In the rows, 128 means zero.
Each row has a class, written as a number after it; each block has new classes, again numbered from 0 up.
[112 136 107 117  87 184  97  93 160  49 121 126  84  68 169 173 139 148
 172 124 122 141 122 149 135 126 131 146 132 104 168 154 129 112 137 170]  1
[165 141  43 162 110 127  96 162 150 143  87 184 181 190 128 150 149 151
  87 140 129  62 134  46 146  73 159 182 183 113 134  68  69 100 139 116]  6
[128 108 145 181 142 187  76 156 168 114 140 132 152 143 145 152 143  96
  73 139  91 151  99 102 133 147 135 142 145 102 166  97  84 128 164  99]  7
[132 102 148  99 137 141  94 138 193 123 154 132 127 113 105 119 108 103
 165 120 104 173 134 142 133  94 107 134 128  91 131 129 101 117 141 140]  4
[139 135 134  98 165 144 116  60 160 141 151 146 103  89 111 120  96 138
 146 109  72 146 112 127 128  93 114 128 145 118 132 131 106 123 175 104]  8
[121 125 167 141 166  98 113 108  88 148 110  91 120 163 174 139 156 138
  69 107 115  92 133 167 133 144 125 139 121 160  86 126 160 117 152 151]  3
[121 116 120 112 194 142 108 112 156  73 146 134 112 155 140 100 113 165
 160 124  99 114 120 120 167 113 142 134  96 150 114 128 130 151 141 144]  7
[114 121 151 167 129 192 102 144 189 101 138 135 160 150 133 117 136  74
  91 156  88 173 118 130 138 152 124 160  93 137 154 101 135 157 142 136]  2
[102 136  62 155 146 124 166 140 143  62 110 133 120 163 148 113 156 141
 134 102 109 100 103  62 141  79 119 136  97 144  94 132 109 127 149 161]  4
[153 139 125 154 118 131 120 149 158  86  85 116 123 145 152  99 144 129
 103 147 113 124 161 136 142 128 119 174 134 137 136 128 130 131 142 145]  1
[ 83 131 205 126 135  89 158  98 102 161 128 149 132 102 113 128 119 157
 119 104 160 127  85 185 185 122 170 116  93 146 113 175 133  96 124 107]  1
[ 74 166 128 108 126 152 101  41 102 102 123 114 148  74 194 133 152 136
 129 125 134 158 152 169 112 134 103 138  89  93 141 108 155  61 123 145]  6
[136 125  86 136 118 175 131 139 162 123 127 144 140 104 121 128 110  93
 158 138 109 163 122 114 117 100 125 121 196  29 146 143  90  98 148 110]  6
[103 114 153 131 189 142 137 116 140 140 135 119 119  84 145 125 128 123
 142  93 116 158 144 137 132 154 104 115 104 165  92 123 137 116 158 108]  4
[131 149 107 109  91 107 144  83 102 153 132 124 118 135 132 148 154 109
 103 115 128 111 130  97  70 108 117 127 155 133 143 110 132 105  93 115]  8
[ 85 117 101 151 177 101 128 102  93 137 108 106 120 189 123 118 108 146
 122 123 124  79 124  78 169 107 151 163 110 189 109 122 175 112 129 125]  7
[130 141 109 113 144 146 133 137 155  83 127 168 165 104 153 113 157 126
 143 163 138 148 127 160 131 113 122 120  90  97 126 155 129 148 114 180]  7
[132 156  88 117 117 132 113  87 134 152  90 148 145 100 114 110  80 105
 117 183  92 154 140 130 115 145 110 125 135 149 153 163 130 122 153 130]  4
[133 142  82 104 113 139 136  87 118 153 124 141 114 121 130 141 117  96
 105 158 117 139 108 111  70 124 123 115 191 121 143 137 145 155 154 152]  5
[112 115 127 125 134 134 101 141 108  75 107 102 133 122 149 150 115 148
 178 144 102 102 101 119 128 131 124 123  98 171 103 145 164 112 122 170]  4
[143 116 152 109  94 121 107 155 126 105 135 122 132  78 125 154 106 117
 168 177 118 133 100 167 123 134 134 110 164 116 144 159 136  93 119 142]  3
[140 138 134  78 130 143 142  83 143 120 147 107 111 100 152 145 121 183
 150 125 102 150 135 180 107 141 143 106 143 125 114 115 154 170 148 150]  1
[109 114 138 128 151 162 144 109 129 131 150 120 145  82 145 173 134 127
 127 115 110 155 120 109 156 133 117 153 125 165 140 106 135 119 126 107]  4
[134 108  76 117 186 122 113 130 182 142 168 135 175 149 137 147 132 149
 112  94 121 138 138  99 154  75 137 133 167  69 139 115  97 130 140 144]  4
[156  94 104 122 145 122  79 146 139 151 146 116 149 158 123 134 109 125
  99 123 114 126 114  97  87 139 127 128 153 135 148 104 134 141 110 105]  3
[145 140 158 118 144 108 125 159 159 117  98 182 119 177 101  87 155 110
  91 130 159 136  95 183 195 118 160 128 100 108 124 140 111 191 142 144]  5
[119 176 144 112 127 119 114 137 162 111 134 170 131 111 122 112 153 147
 174 181 138 113 120 180 186 102 137 142 120  97 115 134  93 111 151 133]  0
[131 127 131 131  80  92 135 159  99 160 110 122 151 123 117 123 125 143
 121 128 121 140 122 105  95 102 127 119 137 114  97  87 117 120 121  99]  8
[147 144  95 166 133 139 158  96 175 122 102 156 123 139  78 121 105 117
 106 120  86 111 140  63 121 113 118 151 132 200 128 124  77 109 153 109]  5
[123 128 150 110 175 113 106 142 127 140 140 157 128 133 111  80  97 120
 138 187 120 133 168 121 177 136 111 145 124 179 117 139  94 117 145 119]  7
[100 117 179 135 138 120 132 124 132  99 157 133 104 107 161 144 144 128
 126 123 138 128 130 135 164 103 137 158 141 155 108 121 140 123 145 175]  8
[119 115 158  94 108 156 107 134 132 113 158 145 158 137 153 146 135  94
 142 191 121 145  83 130 128 147 128 107  74 179 153  98 165 141 134 149]  5
[114 138 120 127 120 147 129 132  98 129 104 133 147 151 132 102 139  84
 125 188 106 131 108 110  88 108  83 151 116 132 103 146 145 134 137 163]  0
[100  95 170 153 115 113 115 175 108 116 125  92 123 131 136 129 108 167
 146 106 137 152 165 132 178 121 129 161 134 123  90 129 100 118 116 134]  0
[106 130 123 128 111 163 161 130 143 169 144 150 198 129  96 126  94 111
 137 194 104 160 104 116 148 120 149 107 116 109 145 148 127 120 137 113]  1
[150 129 103  98 148 122 156 106 129 179 152 131 134  96  78 102 111 113
 144  81 138 165 160 100 102  99  94 107 150  46 133 133  94 139 135  97]  5
[131 138 136 126 132  95 157  93 135 109 127 104 121 158 135 127 112 125
 143 123 128 118 155 155 165 131 122 137  83 182 131 148 156 102 119 158]  6
[159 129 106 101  82 121 127 110 126 152 128 162 138 143 122 123 119 113
 145 140 132 114 142 106 107 118 132 105 127 109 165 139 111 119 143 127]  0
[ 80 124  97 103 148 137 118  74 136 146 189 160 129 146 175 121 106 148
 153 134 104  99 128  97 121  91 127 131 114 156 100 159 126 117 135 167]  2
[139 158 114 124 111 110  83 119 157 137 125 157 145  98 133 147 152 145
 111 132 134 115 126 142 102 124 133 147 136 133 137  81 126 127 153 137]  2
[133 110 140 130 123 125 104 160 180 103 134 144 111 145  98 110  90 137
 155 143  94 146 100 115 144 111 144 127 122 163 114 112 109 148 141 119]  8
[133 149 170 153 142 149 109 141 176 124 141 129 154  75 129 127 125 123
 109 168 130 173 180 173 187 167 113 168 142 128 167 146  86 104 125 106]  1
[100 131  87 161 133 111 161  94 146 113 104 149 122 166 142 133 137  99
 110  96 141 112 113 100 169  98 137 131  89 154 142 141 128  76 176 146]  6
[141 123 106  78 190 134  98  70 113 149 125 141 144 148  99 102  94  99
 133 155 113 131 164 112 161 117 104 147 144 130 181 157 136 109 144 136]  0
[162 140 126 128 143 135 120 159 153  91 133 124 158 103 134 112 128 149
 167 167 122 113 127 138 149 118 116 157 128 111 144 152 142 129 108 129]  1
[122 143 113 104 144 126 161  52 126 166 151 156 134 103 128 128 119 146
  84  92 139 169 185 136 129 128 111 140 152 128 143 169  67 133  98 125]  0
[115 104 114 120  98 115 129 150 101 140 125  81 164 123 125 154 131 158
 137 100 121 149 110 100 100  86 111 130 127  83 121 106 129  99 109 113]  1
[105 122 148 115 165 143 145  92 145 110 190 136 144 134 129 139 123 141
 147 119 119 123 132 103 159 116 148 123 109 158 134 120 131 122 101 138]  8
[162 119 106 121 172 126 118 118 157 153 146 148 152 142 100 137 123 144
  94  83 134 157 134 122 159 119 137 118 143  68 165 124  84 178 178 126]  0
[ 99 149  91 140 120 146 147  97 130 107 132 123 117 144 141 133 142 137
 114 136  99 115  99 101 129 113 133 145 109 148 116 109 135 133 141 131]  3
[137 109 159 121 102 134  92 141 131 152 141 119 150  98 121 127  86 130
 162 156 128 129 155 130 113 133 141 129 174  91 151 146 130  87 116 115]  1
[128 105 131 142 150 163 129 179 184 111 157 146 162 134 118 119 104 103
 148 164 121 181  95 127 172 151 131 107  77 145 140 137 130 182 146 130]  5
[150 130  96 110 143 169 100 108 185 111 162 143 149 108 124 159 112 138
 143 131 105 156 143 113 151 146 129 107 129 122 183 113  82 128 143 112]  5
[148 116 142  90 101 140 116 133 119 129 129 134 108  93 148 158 137 130
 153 143 120 148 116 155 139 129 125 127 127 128 141 115 129 138 137 116]  7
[126 141 107 142 161 165 121 135 162 130 138 144 124 172 104 116 160 108
 122 116 134 105 142  82 193  90 148 179 164  70 146  85  98 133 133  94]  5
[116 118  64 153 127 163 116 144 144  55  96 154 134 205 131 108 117 120
 139 154  99  85  67  60 148  78 168 126 126 100 130 147 138 157 167 191]  5
[111 124 111 126 154 121  96 139 125  89 158 138 121 116 159 150 120 149
 140 131 140 115  94 111 146 151 149  79 155 129 150 146  95 114 151 128]  5
[155 156  78 113 191 146 124  95 132 162 122 180 143 105 138 130 147 140
 139 122 135  68 162 106 148 124 145 133 176 105 133 142 115 116 139 107]  4
[121  92 114 140 175 151  96 139 185 121 130 130 126 179 119  86  93 105
 115 131 110 171 177 117 144 135 133 134 118 122 128 125 126 167 160 159]  7
[171 138  97 129 124 134 113 128 175 117 112 148 159 109 168 116 147 111
 111 155 117 147 158 157 113 116 118 129 139  73 159 135 127 130 155 150]  7
[131 142 127 134 147 126 131  98 121 119 121 116 122 121 130 140 137 101
 107 121 110 132 131 132 117 130 113 113 145 117 142 155 129 117 142 151]  8
[128 113 126 122  75 112  99 168 100 159  95 106 148 183  56  80 101  93
 141 143 147 123 168  84 117  98 134 146 160  44 152 131 118  91  82 107]  1
[132 129 122 125  70  99 167 163 118 116 143 136 155 113 115 143 111 132
 161 180 114 131  90  97 113  94 133 109 127 154 113 123 137 130 126 152]  8
[122 137 134 114   4 127 117 151 127 129 115 115  78  94 150 172 134 111
 164 170 128 141 106 189 111 121 126 142 152 106 120 161 128 113  93 142]  3
[ 81 151  97 164 146 154 142 102 170 106 147 154 137 164 148  90 139 104
 123 123 105 117 119  84 175  90 135 128  91  80 136 153  88 101 173 133]  4
[119 153 107 152 157 144 111 144 136  93 103 112 144 146  95 105  98 113
 165 173  94 126  91 130 141 129 117 121 120 100 113 152 130 115 153 135]  6
[133 146 142  83 127 155 109 111 148  93 160 106 114 126 160 139 136 137
 139 176 102 173 138 195 154 139 109 157 157 112 149 148 114 161  90 149]  0
[111 137 156 108  94 134  82 167 133 120 147 127 122  98 188 151 147 150
 130 172 126 173 125 183 122 164 124 113 138 142 105 104 109 145 104 121]  8
[110 129 116 104 113 144 126 112  97 105 125  93 109  77 160 151 128 130
 130 117 127 194 155 143 122 147  81 118 124 111 130 140 117 145 135 161]  5
[104 154 160 144 134 148 101 135 141  35 133 156 123 114 156 139 156 152
 157 156 126  87 104 145 180 118 162 133 118 128 118 146 112 112 125 183]  8

Next block: new classes, numbered from 0 again.
[103  78 119 161 121 153 122  83  96 147 123 121 144 129 136  78 110  98
 134 172 207 175 187 144 115  95 141 113 124 112 118 126 186 133 141 144]  5
[128 173 112 161 169 124 116 137 143  89  92 117 111 146 237 164 134 125
 129 122 110 105  62 107 150 158 114 144 126 145 135 102 115 101 133 157]  1
[116  99  72 191 104 124 150 118 192 159 124 202 138  84 100 102 178 154
 113  76 150 136 181 162 127 109 113 122 158 127  89 150 170 140 119 123]  5
[117 145 111 149 119 174 108 104 165 103 153 135 154  90 163 114 139 138
 151 124 136 167 148 140 161 120 112  99 169 117 147 137 153 171 148  53]  7
[145 111 143 137 120 132 135 106  98 143 101 146 121 111 126 155 111 104
 129 184 122 126 107  92 140 153 104 162 145 110 117 117 107 124 146 168]  5
[ 96 109 118 121  94 159 121 120 109 135 144 116 162 168  96  77 115 120
 121 157 175 145 159 123 116 110 160 116 107 144 141 137 165  92 112 124]  0
[136 151 162 144 136 106 111 137 121  65 115 123 122 115 132 201 155 130
 118 171 103 128  90 135 133 177 104 119 179 135 139 143 104 157 160  71]  4
[ 95 100 138 140 115 156  94 106 178 181 131 193 151 111  81  85 157 134
 118 120 108 128 198 149 117  50 104 165 172 111  86 187 183 148 104  48]  0
[112 163 159 190 163  97 119 119 129  88 124 106 113  97 169 161 137 156
 142 104 135 119 148  63 127 134 150 116 132 117 136 116 150 115  98 151]  9
[135 192 129 189 178 132 123 121 135 121  80 150  81 113 151 183 132 145
 151 116 117 111  90  82 150 165 112 143 132 119 135  95 124 146 133  86]  7
[ 97 117 126 168 131 164  99  95 110 133 158 124 145 102 167  60 129 113
 134 162  75 169 182 137 167  64  93 127 172 104 121 182 178 190 138 100]  3
[105 121 109  73 135 197 114 122 128 154 110 129 156 171 116 104 109 119
 156 149 161 163 125 150 133 118 145 122 101 123 163 120 130 125 160 109]  1
[169 104  83 142  81  99 137 147  71  85  78 152 123  73  86 127 162 113
 152 135 186 186 152  96  67 156 128  64  86 118 107  69 106  94  95 191]  9
[113 107 146 122 135 140 176  70 100 169 121 128 154 158 101  87 104 157
 145 114 187 140 193 111 129 116 148 130 120 106 125 126 168 133 139 122]  6
[ 91 124 106 123 122 154 135 118 135 131  90 136 143 159 111 114 121 130
 139 120 225 155 162 141 123 104 151 122 130 123 158 121 180 115 144  92]  7
[116 139 123 117 125 159 130 153  96  93 116 132 139 116 143 150 134 106
  97 146 160 156 121 135 170  97 115 139 169 104 167 129 124 142 157 165]  3
[145 163 117 128 181 161 110 123  99  67 103 114 166  87 144 113 155 120
 132 115 134 173 171  87 175 129 144  90 167 107 166 137 138 157 119 102]  1
[153 137 117 135 141 149 119 127 104 112  83 158 118 116 155 189 135  85
 110 155 165 141  94  93 145 184 121 149 156  99 146  96 113 124 154 107]  8
[127 130 140 157 131 147  90  85 140 102 127 136 157  95 154 132 166 111
 134 170 115 192 163 129 154 129  85 120 190  93 122 160 160 205 132   4]  8
[144 102 140 138 103  95 136 159 140 122  87 162 122 112  63 156 158 153
 109  98 143 120 103 167  94 175 120  87  94 137 116 116 115 148  91 137]  9
[120 157 135 143 135 153 112  88 112 104 132 129 160 118 109 117 136 123
 131 160  90 144 154 106 156 143 123 138 189 107 145 166 146 190 158  35]  0
[109 120 136 170  93 128 143 100 131 101 138 115 141 128  73 140 156 136
 128 167 197 184 161 145 132 117 122 102 118 129 127 134 153 148 143 123]  2
[123  81 128 158 112 137 112  90 158 199 150 183 151  83 146  57 138 171
 146 128 110 103 200 125 135  78 113 125 162 117  75 161 170 118 102 114]  2
[139 162 133  86 154 121 124 168  75  91  84 118 129 129 173 173 137 108
 109 128 159 151 107  91 163 165 145 103 129 120 167  99  90 129 133 171]  8
[149 164 133 170 173 125 134 146 122 117  81 119  81 125 171 160 115 137
 157 127 110 113  85  94 145 198  98 156 125 138 123  86 129 126 133 100]  8
[110 109 116 154 132 169 135  85 152 195 125 206 156 122  83  86 142 147
 120 109 159 112 195 117 125  79 125 125 156 106 118 139 162 121 136  98]  9
[ 86 126 149 192 182  92 128 110 126 100 103 137  97 126 241 147 124 177
 134 108 160  92 107  88 115 157 147 134 135 124 125 113 161 113 156 178]  3
[166  69 119 132 110  89 150 155  90 103 136 129 127  86 122 112 125 148
 133 111 189 160 150 111  92 140 149  91 107 125 102  94 116  96  96 210]  6
[ 92  94 129 129 123 133 130  84 139 145 128 111 149 171 159  92 114 112
 133 150 170 157 155 150 135 130 128 137 128 122 141 154 180 153 157  89]  8
[ 77 139 119 139 120 170 116 102 133 106 118 125 159 157 102 115 131 123
 128 141 149 175 152 112 120 134 151 109 121 124 163 145 173 119 134 111]  9
[135 142 138 160 140 154 142 109 145 126 124 149 133 119 111 172 146 132
  99 142 132 136 104 151 165 145 108 131 174 119 137 146 120 161 156  93]  4
[111 154 136 149 122 149 100  95 146  93 160 111 165 110 202 144 153 135
 146 159 105 156 143 108 177 134  99 111 175 122 146 156 145 161 167  78]  2
[102 109  87 183  90 181  93  91 159 158 158 189 131  97 108  93 167 103
 131 140 103 143 166 144 111  99  93 152 150  93 116 151 177 119 124  62]  3
[123  72 112 178 127 168  94  66 138 193 160 202 156 101 141  59 150 116
 106  97 140 122 202 148 100  96 124 123 155  86  92 150 192 112  99  80]  6
[138  97  97 119  86 140 136 115 111 140 126 129 170 153 111 103 122 122
 139 145 193 147 156 129 113 149 153 105  96 129 124 110 161  96 130 112]  2
[127 169 130 131 132 149 133 139 113 106  98 141 155 133  87 188 161 108
  88 112 173 173 126 137 165 149 126 120 159  96 165 119 126 160 146  88]  8
[135 125 101 131 123 125 171 126 102 121 121 137 126 108 179 135 117 116
 107  97 162 135 142 142 173 117 137 130 155 109 146 127 130 158 160 192]  6
[ 87  86  81 178  82 172  98 124 147 149 169 195 169 109  90  84 158 136
 101 116 161 135 174 166 111  87 148 110 154 105 143 155 197 106 112  83]  3
[107  98  96 197 126 158  84  78 123 203 130 194 150  80 151  65 158 107
 135  99 110 126 194 153 115  94 102 116 134  87 111 147 193 127 102 111]  5
[123 130 103 136 141 122 116  79 101 113 125 135 181  95 198 103 135 125
 146 104 144 157 183 125 148 128 160 104 144  77 147 148 171 176 151 114]  2
[162  98 114 160 118 116 166 131  96 125  94 127 128  73 103  91 130 137
 148 104 159 142 153 142 128 157 102 109 110 126 117  97 142 125  96 184]  5
[106 154 150 144 180 132 113  95 133 130 101 134 113 141 213 139 117 126
 135 137  99 113 102  82 149 154 115 174 129 112 141 128 138 117 125 132]  8
[124 146 116 168 181 112 107 120 106  89 119 145 124 109 226 152 140 146
 129  88 134 123 102  75 118 172 156 118 101 105 163 104 136  95  90 171]  6
[ 89  99  97 185  72 118 131 147 134 121 161 103 139 146  98 104 158 135
 115 105 187 170 164 169 110 112 145  74  91 141 128 136 191 126 110 130]  3
[115 126 135 202 130 126 126  72 122  79 169 112 131 103 159 116 157 127
 114 172 126 173 167 131 158 121  97  98 191 122 124 165 153 197 156  86]  6
[ 97 106 114 122 137 206  93 115 151 202 120 208 148 105  47  61 142 142
 126 112 123 119 192 164 127  79 133 146 168 102 138 170 180 144 113  37]  0
[111 159  93 158 134 175 108  84 139  95 121 156 137  85 182 136 162 113
 143 155 124 171 131 117 170 124 102 129 160 101 167 145 144 190 150  77]  0
[102  72 118 123 154 174 146  48 120 152  56 125 136 162 143  57 109 113
 173 174 218 148 183 127 123 123 116 145 127 125 142 135 204 125 166  89]  1
[161 140  89 176 134 126 120 104  92 109 100 142 120  84 121 121 161 122
 159 140 100 174 120 120 105 175 106  95  96 108 125 113 122 132  91 112]  4
[146  97 145 183 130 109 124  87 103 108  70 150 115  84  91 130 176 103
 121 165 142 162 149 114 103 164  69 125 141 112  95 128 141 141 108 135]  5
[114 142 156 179 148 167 134  62 130 107 177 107 166 119 160 115 121 145
 131 138 131 158 178 114 173 121 115 127 205 104 134 155 176 182 172  47]  6
[123 108  93 113 126 123 115 144 128 130  72 143 106  97 156 105 161 131
 159  93 153 158 134 122  82 151 114  90  77 122 139  97 121  85  90 204]  9
[ 99 137 122 168 149 169 129  43 157  89 114 122 173 103 208 101 142 135
 138 136 149 156 172 111 183 121 125 124 202 106 149 168 191 161 152  84]  1
[108 132 138 135 124 129 123 115 112 132 101 125 125 166  74 149 125 112
 136 138 192 152 141 119 107 136 151 116  95 121 141 114 149 135 145  86]  7
[110 105 155 120 152 152 139  90 134 143 109 131 149 169  89 131 122 131
 133 148 205 163 161 122 113 121 125 120 133 113 132 124 148 157 185  88]  9
[137 159 133 130 135 148 110 113 106  75 121 123 143 105 158 198 160  79
 114 148 160 178 119 126 138 136 116 124 159  90 156 118 111 131 161 116]  4
[110 140 145 187 190 113 121  92 137  94  98 153  86 128 244 174 126 152
 131 122 133 110  76  92 116 182 134 150 109 121 125 106 142 128 129 152]  6
[ 87 113 136 167 174 179 104  56 168 200 126 209 145 107 141  80 166 147
 123  82 124 105 197 177 130  94 108 123 170  98 125 178 191 151 145  48]  4
[ 99 127 127 129 130 165  87  95 152 114 145 155 169  96 157 100 136 142
 146 156  75 175 144 140 151  98 115 133 167 102 134 185 154 212 136  52]  0
[112 194 109 192 156 122 120 123 127 124  76 145  70 101 186 166 149 160
 161 111  83  99  90  67 141 191 127 137 123 132 134 106 129 125 114 133]  0
[106 113 129 136 118 121 155  82 128 120 115 114 142 169 130 128 138 138
 145 164 214 148 146 137 123 146 117 121 117 134 142 120 147 128 190 121]  2
[128 167 118 156 141 164 121 116  97 107  78 157 130  98 129 162 161  94
 100 141 155 160 126 111 163 113  99 145 167  96 150 124 131 149 132 131]  0
[114 124 113 168 157 177  91  49 139 115 143 148 166  76 215  85 117 113
 156 168  64 158 159 109 166 131 108 153 196  84 135 173 178 190 149  60]  5
[ 99 147 111 190 119 145 100  70 155 101 138 142 154  92 156 138 155 120
 139 158  70 175 152  88 160 120 110 126 171  94 149 185 170 190 126  69]  9
[135 117 134 156 115 122 127 137  90  93 122 109 123  85 155 138 113  90
 113 157 131 155 143 106 151 124 128 134 165 123 112 129 134 127 138 204]  5
[107  95  86 118 120 206 103 103 173 179 121 218 157  88 109  67 153 126
 121 106 152 128 196 146 126  81 122 157 200  98 123 160 175 112 138  67]  0
[156  89 110 159 110 105 111 133  89 119  97 151 124 109 100 117 151 108
 115 146 149 159 105 123  93 185 130  96  68 118 125 105 126 111  55 150]  8
[123 195 115 141 138 175 126 147 103 116  95 133 130 122 126 172 160  93
  93 115 127 163 133 117 175 116 122 115 157 121 144 130 125 112 128 144]  4
[113  92  97 112 114 164 136 122 111 119  91 147 144 151  84  99 122 103
 129 165 212 167 166 114 112 115 150 110 106 133 156 124 163 111 132 127]  9
[135 134 137 132 142 101 134 141 122  80 112 130 130  85 133 155 151 114
 109 127 135 173 150  93 147  89 114 120 153 110 131 142 101 156 129 202]  9
[127  94 119  78  97 145 143 121 123 140 119 121 162 145  96  82 114 136
 160 144 176 157 168 149 112 122 126 131 113 127 124 122 146 104 148 129]  2
[107  94 154  97 147 145 116  84 108 146 138 120 157 143 154  86  92 136
 161 168 156 131 164 128 132 113 147 138 122 108 147 145 157 144 164 116]  2
